Below are the code and all the weights of a small trained network. Each question names an input and a class and asks about switching units off, where a switched-off unit gives its printed mean instead of its output.

import numpy as np


def w(rows, s, z=0):
    codes = np.array(rows[::2]) - 128.0
    scale = np.full(codes.shape[1], s)
    scale[-1] = z or s
    return codes * scale


def f(y):
    return np.maximum(y, 0)


def log_softmax(a):
    a = a - a.max(-1, keepdims=True)
    return a - np.log(np.exp(a).sum(-1, keepdims=True))


def net(x, mask):
    res = np.array(x, float).reshape(1, 7) / 4 @ E
    y = f(res @ A[0][:, :-1].T + A[0][:, -1])
    res = res + np.where(mask, y, B[0][:, -1]) @ B[0][:, :-1]
    return log_softmax(res[-1] @ U[:, :-1].T + U[:, -1])


A, B = {}, {}
E = w([
[128,128,128],'x0',
[126,129,128],'x1',
[1,205,89],'x2',
[69,76,235],'x3',
[86,2,47],'x4',
[129,128,130],'x5',
[129,127,127],'x6',
],0.0094)
A[0] = w([
[148,157,79,58],'neuron 1',
[112,98,110,33],'neuron 2',
[146,118,133,59],'neuron 3',
[59,122,99,120],'neuron 4',
[97,81,96,55],'neuron 5',
[110,114,177,87],'neuron 6',
[138,161,144,11],'neuron 7',
[126,144,130,80],'neuron 8',
[101,103,176,21],'neuron 9',
[134,126,127,198],'neuron 10',
[156,98,128,91],'neuron 11',
[51,100,70,138],'neuron 12',
[123,93,189,113],'neuron 13',
[107,57,87,68],'neuron 14',
[152,193,178,46],'neuron 15',
[150,196,162,74],'neuron 16',
[201,95,141,66],'neuron 17',
[134,104,160,123],'neuron 18',
[94,191,135,130],'neuron 19',
[74,97,77,107],'neuron 20',
[71,67,123,119],'neuron 21',
[12,174,110,1],'neuron 22',
[162,148,97,53],'neuron 23',
[151,55,82,107],'neuron 24',
[88,134,131,104],'neuron 25',
[51,155,48,118],'neuron 26',
[220,80,149,58],'neuron 27',
[128,154,82,104],'neuron 28',
[136,184,182,74],'neuron 29',
[177,143,27,49],'neuron 30',
[157,114,138,24],'neuron 31',
[139,81,109,95],'neuron 32',
[124,104,58,111],'neuron 33',
[134,63,125,118],'neuron 34',
[1,115,204,129],'neuron 35',
[75,204,140,129],'neuron 36',
[140,170,159,48],'neuron 37',
[129,186,51,111],'neuron 38',
[89,91,172,113],'neuron 39',
[175,89,138,54],'neuron 40',
[96,167,84,103],'neuron 41',
[203,85,134,133],'neuron 42',
[142,130,99,47],'neuron 43',
[93,107,206,58],'neuron 44',
[150,157,94,96],'neuron 45',
],0.014,0.0095)
B[0] = w([
[73,128,35,158],'neuron 1',
[80,157,135,139],'neuron 2',
[93,115,137,130],'neuron 3',
[104,50,174,204],'neuron 4',
[78,190,136,173],'neuron 5',
[115,138,57,164],'neuron 6',
[64,170,156,132],'neuron 7',
[92,143,132,130],'neuron 8',
[115,119,43,147],'neuron 9',
[181,117,172,198],'neuron 10',
[115,83,128,158],'neuron 11',
[132,160,183,244],'neuron 12',
[178,143,11,198],'neuron 13',
[78,206,140,202],'neuron 14',
[73,178,146,186],'neuron 15',
[51,216,162,189],'neuron 16',
[23,66,132,196],'neuron 17',
[171,130,114,172],'neuron 18',
[139,87,190,194],'neuron 19',
[117,209,170,209],'neuron 20',
[126,205,189,214],'neuron 21',
[35,32,163,203],'neuron 22',
[112,124,86,144],'neuron 23',
[94,226,181,217],'neuron 24',
[117,78,153,156],'neuron 25',
[108,64,169,248],'neuron 26',
[19,59,150,223],'neuron 27',
[160,129,81,172],'neuron 28',
[80,211,146,187],'neuron 29',
[161,138,19,203],'neuron 30',
[84,73,177,133],'neuron 31',
[141,230,134,171],'neuron 32',
[149,169,161,200],'neuron 33',
[160,163,162,197],'neuron 34',
[231,129,9,255],'neuron 35',
[125,53,173,214],'neuron 36',
[83,162,133,153],'neuron 37',
[200,100,47,218],'neuron 38',
[180,135,2,190],'neuron 39',
[80,87,138,169],'neuron 40',
[119,63,141,187],'neuron 41',
[68,33,140,233],'neuron 42',
[69,147,65,132],'neuron 43',
[124,141,25,185],'neuron 44',
[154,133,76,162],'neuron 45',
],0.0065,0.0097)
U = w([
[111,59,175,93],'0',
[121,245,175,80],'1',
[177,136,37,72],'2',
[200,130,175,252],'3',
],0.011,0.015)

Each question gives the input, the list of numbers given to net, and the class t.
The units are the neurons (one row each of A and B). Each row of codes is followed by its name. A weight is (code - 128) times the scale printed after its matrix; where a second scale follows, it is the last column's (A, B and U).
mask holds one flag per neuron, in row order. A switched-off neuron (its flag False) gives its mean, the last column of its row in B, instead of its output. The means were averaged over made-up inputs and are rounded, as every weight is.
A unit's drop is (log p(t) with every unit on - log p(t) with that unit switched off) / (log p(t) with every unit on - log p(t) with every unit switched off).
The circuit of an input: a set's keep is (log p(t) with only the set's units on - log p(t) with every unit switched off) / (log p(t) with every unit on - log p(t) with every unit switched off). Starting from the 12 units with the biggest drops (on a tie, the unit counted first), units are removed one at a time, each time the one whose removal leaves the highest keep (on an exact tie, the one counted first), for as long as the keep stays at least 0.8.
units of the circuit, in order: the units of the circuit, biggest drop first
k most important neurons: the k neurons with the biggest drops, biggest first
drop when u is switched off: that unit's drop, to one decimal
input [1,-3,5,8,-2,2,3], class 2: units of the circuit, in order => (neuron 35)
input [4,-3,7,8,-7,-6,-4], class 2: 3 most important neurons => (neuron 35; neuron 44; neuron 39)
input [5,-5,-5,4,-5,1,-3], class 0: units of the circuit, in order => (neuron 27; neuron 35)
input [0,-7,-5,-8,8,-4,1], class 1: units of the circuit, in order => (neuron 24; neuron 14)
input [-1,3,-7,8,-4,-1,4], class 2: units of the circuit, in order => (neuron 13; neuron 44; neuron 39)
input [6,3,4,0,5,5,-3], class 1: units of the circuit, in order => (neuron 20; neuron 21)
input [1,0,-2,7,7,7,-5], class 1: units of the circuit, in order => (neuron 21; neuron 24; neuron 14)
input [-6,7,7,5,-4,3,-4], class 0: 2 most important neurons => (neuron 22; neuron 36)
input [-5,-7,-7,-3,-8,4,5], class 1: 3 most important neurons => (neuron 16; neuron 29; neuron 15)
input [-4,7,2,6,5,2,2], class 2: 2 most important neurons => (neuron 35; neuron 39)
input [-4,6,7,2,8,-6,-8], class 1: 2 most important neurons => (neuron 20; neuron 21)
input [-8,4,5,0,-3,6,2], class 0: 2 most important neurons => (neuron 22; neuron 36)
input [6,5,-6,-5,-7,-7,7], class 1: 3 most important neurons => (neuron 16; neuron 15; neuron 29)
input [2,3,-7,-8,-4,-4,1], class 2: units of the circuit, in order => (neuron 30)
input [1,6,4,6,3,-3,1], class 2: 3 most important neurons => (neuron 35; neuron 39; neuron 44)
input [-7,-3,4,8,-2,2,7], class 2: drop when neuron 35 is switched off => 0.2
input [6,-7,8,-6,-8,-2,-8], class 0: drop when neuron 22 is switched off => 0.2
input [0,2,5,-4,5,-6,6], class 3: drop when neuron 30 is switched off => 0.1
